[0.769,-1.454,-0.271,0.361,0.028,-0.311,1.054,0.214,0.448,-0.342,1.137,0.559,0.633,-0.571,0.525,-1.021,-0.671,-1.267,-2.690,-4.445,0.852,-0.319,0.921,-1.690,-0.316,0.863,-0.615,0.071,-0.368,-0.629,-0.561,-2.875,1.213,-0.356,-2.526,0.234,-0.316,0.957] => (26).(235)
[-4.338,-0.558,0.857,0.235,-1.717,-0.226,-1.607,0.086,-0.327,-1.660,0.416,-0.075,-0.615,0.904,0.409,0.616,-0.975,-0.011,-3.146,-1.045,0.228,1.105,-3.089,1.185,-0.899,-0.747,-1.037,-0.183,1.397,0.136,0.640,-1.161,-0.216,-0.346,1.829,-1.369,2.742,-1.318] => (25).(236)
[-1.248,-0.014,-1.094,0.176,-0.400,-0.656,1.511,-1.107,-0.114,0.051,1.048,0.267,1.638,-0.517,0.746,-0.752,-0.517,0.748,-1.873,1.962,-0.244,3.591,0.724,0.371,-0.120,0.804,1.952,0.022,-0.661,0.362,-0.671,-0.869,-0.774,-0.928,0.697,-0.292,-1.460,-0.158] => (21).(224)
[2.702,0.316,0.267,0.296,0.275,-0.041,1.290,0.720,1.550,-2.142,1.973,0.383,1.080,-1.037,0.591,-0.321,-0.343,-0.376,-0.365,-7.262,1.079,0.116,4.512,-3.899,0.185,0.602,0.213,0.540,-1.347,-1.249,-0.212,-4.817,0.104,0.966,0.177,-0.487,0.273,-1.013] => (26).(230)
[0.539,-0.334,-1.757,-0.528,-0.014,-0.049,1.167,-0.072,-0.036,-2.584,1.791,0.279,1.068,-0.439,-0.362,1.501,-1.566,-1.112,-1.319,-2.407,1.270,-0.268,-2.263,-1.582,-0.045,0.846,-0.484,0.177,0.117,-0.217,-0.188,-1.229,0.670,-0.653,-1.703,0.107,0.953,-0.369] => (26).(230)
[0.858,-0.551,0.904,0.278,-0.235,-0.548,-0.268,-0.435,0.161,-0.448,1.801,1.825,1.472,1.248,-0.028,0.073,-0.496,-0.781,-1.371,-3.743,-0.336,0.657,-2.831,1.782,-0.168,-0.985,0.051,-0.031,0.842,-0.452,2.144,-1.164,-0.386,-0.634,2.013,-1.750,0.813,-0.544] => (25).(236)
[0.603,0.347,-0.872,-0.100,0.013,0.088,1.402,1.644,0.336,-2.435,1.370,0.287,0.427,0.185,0.633,1.351,0.313,0.254,-1.564,-1.688,0.620,0.326,0.270,-2.941,-0.044,0.702,0.075,0.247,-0.452,-0.848,-0.379,-3.365,1.484,0.648,-1.341,0.105,0.411,0.529] => (26).(235)
[1.290,-0.199,0.580,0.474,0.482,-0.112,2.367,-0.076,0.516,-0.875,0.377,1.699,1.521,0.216,1.564,0.339,0.078,-0.898,-0.324,-5.503,0.510,1.419,1.035,-1.510,-0.119,0.562,0.068,0.144,-0.332,-1.067,1.379,-3.135,0.644,-0.286,-0.424,-0.848,2.008,0.581] => (26).(230)
[-1.266,0.069,-1.118,0.461,0.152,-0.180,1.371,1.610,-0.881,-0.456,2.488,-0.207,-0.382,-1.625,0.992,0.370,0.484,0.966,-2.505,0.821,0.457,0.249,0.921,-1.787,1.026,0.057,-0.274,0.023,-0.291,-0.838,-0.080,-2.257,-1.149,0.726,1.391,0.063,1.183,-0.153] => (24).(237)
[-0.684,0.335,-0.031,-0.158,-0.677,0.067,1.679,0.803,-1.516,-1.896,2.324,1.080,1.296,-0.579,0.391,1.839,-0.559,-1.057,-2.549,-3.102,1.422,1.423,-1.916,-1.485,0.123,0.855,0.280,-0.364,0.618,-0.947,0.734,-1.764,1.104,-1.259,-1.705,-0.984,1.190,-0.472] => (26).(235)
[1.614,-0.848,-0.209,0.137,0.163,0.077,1.997,-0.135,1.384,-1.551,1.168,1.729,1.175,-0.092,0.614,0.383,-0.374,-0.233,-0.733,-5.315,1.076,-0.419,0.688,-0.944,-0.074,0.741,0.012,-0.315,-0.466,-0.388,-0.145,-8.616,0.928,-0.917,-0.783,-0.322,1.708,0.193] => (26).(230)
[-0.225,-0.318,0.681,-0.431,-0.663,-0.276,1.294,-0.573,-0.287,0.719,-0.705,0.236,0.957,0.961,0.099,-0.933,-0.076,0.506,-0.563,2.040,0.717,2.651,3.715,1.663,-0.501,-0.608,0.268,-0.044,-0.118,-0.156,-0.690,-2.146,-1.056,-0.975,0.534,0.136,-0.701,-0.430] => (21).(227)
[-1.267,0.227,0.287,0.249,0.533,-0.054,0.816,0.916,0.130,0.145,2.056,-0.714,-0.247,0.306,-0.309,-2.186,-0.601,0.630,-1.128,1.750,-0.785,1.463,0.531,-0.477,-0.300,-0.763,-0.158,-0.030,-0.951,-0.714,-0.415,-0.507,-0.258,1.290,0.712,-0.317,-0.427,0.414] => (24).(226)
[0.999,-0.216,0.700,-0.165,-0.573,-0.043,0.469,-0.182,-0.039,0.766,0.775,0.073,0.360,0.594,0.518,-0.679,-0.615,0.740,0.005,-4.012,-0.997,0.489,-0.030,1.120,0.531,-0.086,0.468,-0.711,0.204,-0.031,0.159,-0.252,-0.302,0.173,0.978,-1.452,0.364,-0.514] => (25).(240)
[1.511,-0.447,0.204,0.386,-0.520,-0.504,1.593,0.103,-0.170,1.670,-0.287,0.873,0.920,0.489,0.665,-1.156,-0.009,-0.257,1.049,-2.844,-0.407,1.353,1.072,0.097,0.293,-0.414,0.402,0.086,-0.112,0.177,-0.249,-0.892,-0.378,-0.293,1.040,0.939,0.157,-0.262] => (21).(227)
[-0.381,-1.138,1.350,0.262,-0.527,-0.474,-0.828,0.362,-0.637,-0.818,-0.521,0.697,0.956,0.687,-0.194,-0.382,-0.774,-0.957,-0.154,-3.996,-0.397,-1.345,-0.202,2.350,-0.379,-0.505,0.597,-0.191,-0.228,-0.659,-1.485,-1.554,-0.323,-0.162,2.122,-0.820,0.842,0.006] => (25).(236)
[2.157,-0.352,0.484,0.903,-0.122,-0.229,-0.902,3.374,-0.558,-1.437,1.248,1.000,0.185,-0.791,0.167,1.199,-0.290,-0.822,-0.968,-3.702,0.059,-1.378,2.571,-1.596,-0.159,0.117,0.664,-0.127,-0.254,-0.322,0.067,-3.203,0.382,-0.589,-0.884,1.228,0.450,0.958] => (26).(230)
[-1.510,-0.561,0.720,0.170,-0.255,0.811,-1.123,-1.323,1.013,-0.809,-1.562,0.286,-0.039,1.880,-0.688,0.115,-0.213,8.252,1.527,-5.160,0.123,1.738,-1.755,2.811,0.608,0.337,0.498,0.586,-0.423,-0.300,0.012,0.206,-0.443,-0.380,1.128,-0.894,1.998,0.009] => (25).(240)
[0.209,-0.166,0.965,0.132,-0.289,-0.901,2.245,0.459,-0.707,-0.203,-0.820,0.333,1.204,-0.196,0.175,-0.032,-1.385,-0.444,-0.957,0.331,0.719,1.454,2.080,-0.073,0.565,-0.699,-0.339,-0.012,0.200,-0.324,-1.470,-1.306,-0.481,-0.779,-0.489,1.159,0.018,-0.211] => (21).(227)
[-1.851,-0.697,0.188,-0.339,0.578,0.055,0.377,-0.056,-0.144,-0.188,2.446,1.555,-1.300,-0.519,0.323,1.045,-0.162,0.387,-0.979,-2.819,-0.181,0.034,-0.334,-0.928,-0.086,-0.629,-0.395,-0.502,-0.959,0.320,0.894,-2.220,-0.478,1.063,1.085,-0.355,1.967,0.639] => (24).(226)
[-0.176,0.174,0.451,1.409,-0.251,0.968,-1.149,-0.698,-0.560,-0.570,0.759,2.148,1.254,0.024,-0.341,-0.285,-0.018,-0.261,-1.304,-5.186,-0.965,-0.149,-0.807,2.450,-0.222,-0.391,0.059,-0.344,-0.022,-0.172,-0.168,-0.864,0.289,-0.170,2.015,-0.935,0.761,-0.677] => (25).(236)
[2.017,0.086,0.556,-0.488,0.007,0.237,1.447,0.623,0.501,-1.254,1.536,1.663,1.377,0.076,0.386,0.708,-0.759,-0.083,-0.450,-5.772,0.088,-0.896,1.041,-1.312,0.122,0.436,0.712,-0.093,-0.128,0.098,-0.149,-0.871,0.514,-0.467,-0.973,0.549,1.181,0.446] => (26).(230)
[-0.519,-0.402,2.280,-0.278,0.223,0.122,-0.947,0.002,0.486,-0.376,0.030,2.441,0.216,1.062,0.192,-0.347,0.198,-1.281,0.124,-8.638,0.160,1.138,-2.716,-0.539,-0.025,0.057,-0.780,-0.423,0.062,-0.293,0.390,-1.707,-0.024,0.243,1.511,-1.395,2.828,-0.467] => (25).(236)
[0.140,-0.839,-0.444,-0.108,-1.609,-0.204,1.872,0.220,-0.447,-0.295,4.277,-0.622,0.452,-2.421,0.018,-0.497,-1.407,0.811,-2.638,2.324,0.482,-0.635,0.424,1.891,-0.278,-0.530,-0.183,-0.122,0.259,0.406,-1.613,-1.022,-1.410,-1.813,0.362,1.076,-0.795,-0.776] => (21).(227)
[-0.689,-0.302,-2.315,-0.047,0.198,-0.284,-0.180,1.661,0.266,-2.629,1.288,0.790,1.165,0.247,0.801,-0.021,0.477,-1.363,-1.760,-0.621,0.956,0.531,-0.018,-1.395,0.040,0.080,-0.019,0.702,0.263,-0.325,-0.641,-3.658,1.050,-1.193,-0.875,-1.458,0.102,0.009] => (26).(235)
[-2.147,-1.197,0.841,-0.329,-0.387,-0.364,-1.325,-0.960,-0.720,-0.470,1.412,1.565,0.269,0.408,0.777,0.083,-0.013,-0.506,-0.657,-3.497,-0.680,0.840,-1.903,2.147,-0.717,0.099,-0.809,-0.076,0.107,0.348,0.672,-1.523,-0.144,0.222,2.280,-2.768,1.318,-0.458] => (25).(240)

[-1.150,-0.061,-0.055,3.293,0.169,0.920,-0.772,0.650,0.419,-0.150,1.342,-0.646,2.320,0.074,-0.216,-1.795,-1.117,0.415,1.097,-0.149,0.840,1.845,-0.205,-0.428,0.463,-0.448,0.613,0.173,0.224,0.417,-0.198,0.644,0.268,-0.536,-0.416,-0.117,-0.164,0.222] => <70>.(92)
[-0.700,0.082,0.972,1.787,0.206,-1.901,-0.422,0.138,0.380,-0.176,1.383,-0.337,0.574,-0.067,0.531,-1.210,-0.913,0.618,0.370,-0.086,0.182,1.775,-0.639,-0.145,-0.204,0.239,0.771,-0.520,0.369,-0.029,-0.042,0.297,0.246,-0.563,0.105,0.222,-0.009,0.312] => <70>.(97)
[-0.539,-0.375,0.082,1.361,-0.225,0.401,-1.654,0.734,0.184,-0.170,1.461,-0.583,-0.092,-0.035,0.732,-0.586,0.487,-0.146,-0.416,-0.219,-0.005,0.894,0.112,0.599,0.408,1.294,0.043,-1.107,-1.118,0.612,0.252,-0.017,0.362,0.329,0.003,-0.562,-0.753,-0.181] => <73>.(82)
[-0.379,-0.182,-1.034,1.105,-0.012,2.772,-1.057,0.918,-0.286,-0.212,0.066,-0.491,0.944,0.117,-0.501,-0.708,-0.110,-0.216,-0.037,-0.277,0.215,-0.056,0.443,0.151,0.413,0.110,-0.784,-0.476,-0.520,-0.142,-0.028,0.078,0.338,0.170,-0.471,-0.049,-0.898,-0.107] => <72>.(87)
[-0.951,-0.399,0.624,0.302,-0.028,-1.549,-1.196,0.073,0.461,-0.111,1.171,-0.549,-0.660,0.030,0.889,0.493,0.225,-0.046,-0.664,-0.167,-0.457,0.737,-0.105,0.249,0.081,1.272,0.518,-0.849,-0.843,-0.164,0.284,-0.019,0.048,0.054,0.160,0.132,-1.511,0.124] => <73>.(82)
[-0.442,-0.186,0.514,2.070,0.188,-0.047,-1.450,-0.151,0.648,-0.010,0.211,-0.262,-0.399,0.095,0.011,0.190,-0.013,-0.459,0.157,-0.171,-0.382,-0.288,-0.383,-0.269,0.934,0.186,0.853,0.317,-1.012,-0.695,0.353,0.571,-0.223,0.277,-0.075,1.088,-3.268,-0.271] => <75>.(90)
[-0.847,0.066,0.132,2.376,0.042,-0.558,-0.574,0.286,0.387,-0.200,1.411,-0.349,0.989,-0.079,0.291,-1.941,-0.886,0.279,0.176,-0.312,0.219,1.538,-0.129,-0.526,0.018,0.087,0.356,-0.623,0.374,-0.800,0.075,0.459,0.002,-0.552,0.130,-0.144,0.258,0.154] => <70>.(97)
[0.345,-0.193,-0.907,-0.246,0.028,1.719,-0.114,-0.126,-0.330,0.004,0.415,0.048,0.597,-0.103,-0.137,-0.304,0.514,-0.277,-0.306,0.069,-0.247,0.113,0.516,0.238,-0.807,-0.171,-0.520,-0.335,-0.094,-1.606,-0.046,-0.481,0.004,0.737,-0.014,0.280,1.061,-0.254] => <72>.(94)
[-0.714,-0.106,0.409,2.272,0.212,-0.619,0.068,-0.210,0.228,-0.074,1.362,-0.223,0.383,0.134,0.692,-1.133,0.017,0.962,0.225,0.258,0.025,1.361,-0.280,-0.449,-0.137,0.267,0.128,-0.627,0.185,-1.069,0.155,0.269,0.300,-0.722,-0.316,0.474,-0.498,0.347] => <70>.(92)
[0.558,-0.530,0.147,1.151,0.201,0.856,-1.341,0.432,-0.413,0.070,1.548,-0.348,1.144,0.089,0.446,-0.353,0.931,0.147,0.012,0.247,0.219,0.974,0.027,1.019,-0.110,0.800,-0.108,-0.551,-1.017,1.025,0.747,-0.287,0.763,0.136,-0.300,-0.054,-0.034,-0.385] => <73>.(88)
[0.740,-0.285,0.963,0.877,0.493,-0.092,-1.886,0.516,0.065,-0.162,0.791,-0.107,0.350,0.177,0.164,-0.115,0.633,0.207,-0.415,0.349,-0.018,0.251,-0.198,1.467,-0.248,0.853,-0.155,-0.698,-1.062,1.047,1.071,-0.551,0.104,0.361,-0.167,0.585,-1.548,-0.380] => <73>.(88)
[-0.656,0.363,0.218,2.718,0.062,-0.502,0.479,0.449,0.331,-0.121,1.499,0.071,0.663,-0.035,0.457,-1.319,-0.611,0.558,0.533,-0.459,0.256,0.908,-0.327,-0.406,0.660,-0.418,-0.608,-0.001,0.977,-1.717,0.110,0.220,0.329,-0.699,-0.056,0.081,-0.408,0.118] => <70>.(92)
[-0.954,0.112,0.200,1.963,-0.073,-2.655,-0.001,-0.378,0.487,-0.045,1.510,-0.071,-0.433,-0.007,0.725,-0.508,-0.825,0.181,-0.253,-0.995,-0.346,1.012,-0.212,-0.342,0.140,0.142,-0.069,-0.176,0.721,-1.818,-0.057,0.210,0.182,-0.132,0.127,0.535,0.041,0.131] => <70>.(97)
[-0.712,-0.320,-0.079,1.474,0.237,0.784,-2.268,1.031,0.164,-0.317,1.190,-0.823,1.055,-0.126,-0.029,-0.843,-0.407,0.191,-0.199,-0.117,0.359,1.483,0.229,0.747,-0.039,0.890,0.206,-1.059,-0.628,0.640,0.111,0.119,0.318,0.326,-0.348,-0.199,-0.641,-0.149] => <73>.(82)
[-0.055,-0.374,0.705,0.188,0.095,-1.203,-1.096,0.242,0.148,0.171,1.198,-0.497,0.197,-0.243,0.737,0.052,0.545,-0.129,-0.354,0.114,-0.216,0.869,-0.116,0.772,-0.279,0.974,0.553,-0.553,-0.770,0.730,0.421,0.042,-0.102,0.497,0.214,-0.045,-0.155,-0.134] => <73>.(82)
